Here is a tiny trained network, its code and every weight. The questions are about switching its units off for an input and a class, where a switched-off unit gives its printed mean instead of its output.

import numpy as np


def w(rows, s, z=0):
    codes = np.array(rows[::2]) - 128.0
    scale = np.full(codes.shape[1], s)
    scale[-1] = z or s
    return codes * scale


def norm(h):
    return h / np.sqrt((h * h).mean(-1, keepdims=True) + 1e-5)


def f(y):
    return y / 2 * (1 + np.tanh(0.7978845608 * (y + 0.044715 * y**3)))


def log_softmax(a):
    a = a - a.max(-1, keepdims=True)
    return a - np.log(np.exp(a).sum(-1, keepdims=True))


def net(x, mask):
    res = np.array(x, float).reshape(1, 3) / 4 @ E
    u = 0
    for l in range(2):
        y = f(norm(res) @ A[l][:, :-1].T + A[l][:, -1])
        res = res + np.where(mask[u : u + 16], y, B[l][:, -1]) @ B[l][:, :-1]
        u += 16
    return log_softmax(norm(res)[-1] @ U[:, :-1].T + U[:, -1])


A, B = {}, {}
E = w([
[82,131,89,184,192],'x0',
[73,85,253,74,177],'x1',
[179,82,83,14,177],'x2',
],0.0076)
A[0] = w([
[86,96,80,169,134,115],'L0N1',
[178,132,99,102,128,60],'L0N2',
[110,138,177,137,150,41],'L0N3',
[88,148,158,62,186,126],'L0N4',
[194,114,50,24,221,71],'L0N5',
[104,89,133,140,65,183],'L0N6',
[138,110,136,147,33,129],'L0N7',
[81,146,58,227,222,92],'L0N8',
[169,148,95,45,117,3],'L0N9',
[119,134,155,115,124,100],'L0N10',
[127,135,108,138,179,145],'L0N11',
[63,128,134,92,246,95],'L0N12',
[114,155,106,144,158,95],'L0N13',
[93,122,122,121,77,158],'L0N14',
[154,128,90,142,58,181],'L0N15',
[148,99,138,149,94,82],'L0N16',
],0.011,0.0024)
B[0] = w([
[100,122,141,143,89,166],'L0N1',
[156,78,128,91,91,154],'L0N2',
[189,71,70,125,109,146],'L0N3',
[158,64,164,160,146,181],'L0N4',
[85,176,7,65,170,252],'L0N5',
[183,127,85,150,138,160],'L0N6',
[114,198,148,134,174,190],'L0N7',
[74,80,117,178,18,255],'L0N8',
[129,112,158,94,41,175],'L0N9',
[159,111,102,156,122,132],'L0N10',
[92,141,165,140,151,149],'L0N11',
[124,119,110,170,231,206],'L0N12',
[105,124,141,131,116,142],'L0N13',
[158,134,115,129,139,147],'L0N14',
[173,99,184,109,180,209],'L0N15',
[128,154,123,137,139,133],'L0N16',
],0.02,0.0066)
A[1] = w([
[114,152,93,180,154,197],'L1N1',
[69,111,176,153,15,46],'L1N2',
[107,204,132,84,203,74],'L1N3',
[133,159,100,64,39,1],'L1N4',
[181,184,84,45,79,115],'L1N5',
[141,163,146,134,114,64],'L1N6',
[91,165,160,85,192,40],'L1N7',
[41,193,91,71,122,5],'L1N8',
[196,240,152,136,109,22],'L1N9',
[161,127,178,142,114,118],'L1N10',
[129,133,109,31,77,27],'L1N11',
[154,129,134,87,146,126],'L1N12',
[185,202,48,111,142,118],'L1N13',
[118,91,221,170,173,62],'L1N14',
[100,133,137,124,155,109],'L1N15',
[192,251,165,124,120,96],'L1N16',
],0.014,0.0023)
B[1] = w([
[133,107,157,69,98,202],'L1N1',
[62,170,195,202,82,254],'L1N2',
[66,122,179,193,117,205],'L1N3',
[88,138,174,101,212,194],'L1N4',
[108,211,194,88,142,242],'L1N5',
[135,117,95,105,138,135],'L1N6',
[73,132,125,163,135,151],'L1N7',
[234,75,121,116,60,195],'L1N8',
[171,173,13,153,123,231],'L1N9',
[121,79,105,151,157,165],'L1N10',
[134,201,154,72,160,208],'L1N11',
[91,154,149,160,109,164],'L1N12',
[139,157,202,154,119,249],'L1N13',
[215,136,190,103,101,204],'L1N14',
[139,118,85,114,118,129],'L1N15',
[183,146,2,151,113,249],'L1N16',
],0.026,0.0063)
U = w([
[243,202,34,170,100,51],'0',
[30,62,112,105,212,105],'1',
[43,130,175,187,32,231],'2',
[72,101,50,50,71,2],'3',
[240,67,192,133,156,174],'4',
[110,230,174,2,137,232],'5',
],0.016,0.003)

Each question gives the input, the list of numbers given to net, and the class t.
The units are the neurons (one row each of A and B). Each row of codes is followed by its name. A weight is (code - 128) times the scale printed after its matrix; where a second scale follows, it is the last column's (A, B and U).
mask holds one flag per neuron, layer by layer. A switched-off neuron (its flag False) gives its mean, the last column of its row in B, instead of its output. The means were averaged over made-up inputs and are rounded, as every weight is.
A unit's drop is (log p(t) with every unit on - log p(t) with that unit switched off) / (log p(t) with every unit on - log p(t) with every unit switched off).
The circuit of an input: a set's keep is (log p(t) with only the set's units on - log p(t) with every unit switched off) / (log p(t) with every unit on - log p(t) with every unit switched off). Starting from the 12 units with the biggest drops (on a tie, the unit counted first), units are removed one at a time, each time the one whose removal leaves the highest keep (on an exact tie, the one counted first), for as long as the keep stays at least 0.8.
units of the circuit, in order: the units of the circuit, biggest drop first
top k neurons: the k neurons with the biggest drops, biggest first
k most important neurons of layer l: the k neurons of layer l with the biggest drops, biggest first
drop of u: that unit's drop, to one decimal
input [-1,4,2], class 4: units of the circuit, in order -> L0N4
input [0,4,5], class 1: units of the circuit, in order -> L0N12, L0N5, L0N4
input [2,7,-8], class 4: 3 most important neurons of layer 0 -> L0N8, L0N5, L0N9
input [4,3,-1], class 4: units of the circuit, in order -> L0N5, L1N14
input [-7,-4,1], class 5: 3 most important neurons of layer 0 -> L0N9, L0N2, L0N12
input [-1,4,3], class 1: top 2 neurons -> L0N5, L0N4
input [2,-2,1], class 2: top 2 neurons -> L0N8, L1N2
input [-2,5,-5], class 4: 3 most important neurons of layer 0 -> L0N8, L0N5, L0N3
input [-3,3,-4], class 0: top 2 neurons -> L0N8, L0N5
input [2,-3,1], class 2: top 2 neurons -> L0N8, L1N2
input [-6,6,2], class 4: 2 most important neurons of layer 0 -> L0N4, L0N8
input [5,2,1], class 1: 3 most important neurons of layer 0 -> L0N12, L0N9, L0N15
input [7,6,2], class 4: top 3 neurons -> L0N4, L1N14, L0N5
input [7,3,7], class 1: units of the circuit, in order -> L0N12
input [1,0,1], class 3: top 2 neurons -> L0N5, L1N8
input [-2,6,4], class 1: 2 most important neurons of layer 0 -> L0N5, L0N4
input [4,6,-5], class 4: top 2 neurons -> L0N5, L0N12
input [-1,5,6], class 1: top 2 neurons -> L0N12, L0N4
input [1,-5,-4], class 2: drop of L0N8 -> 0.5
input [4,-7,2], class 2: units of the circuit, in order -> L0N8
input [-4,6,2], class 4: drop of L0N4 -> 0.4
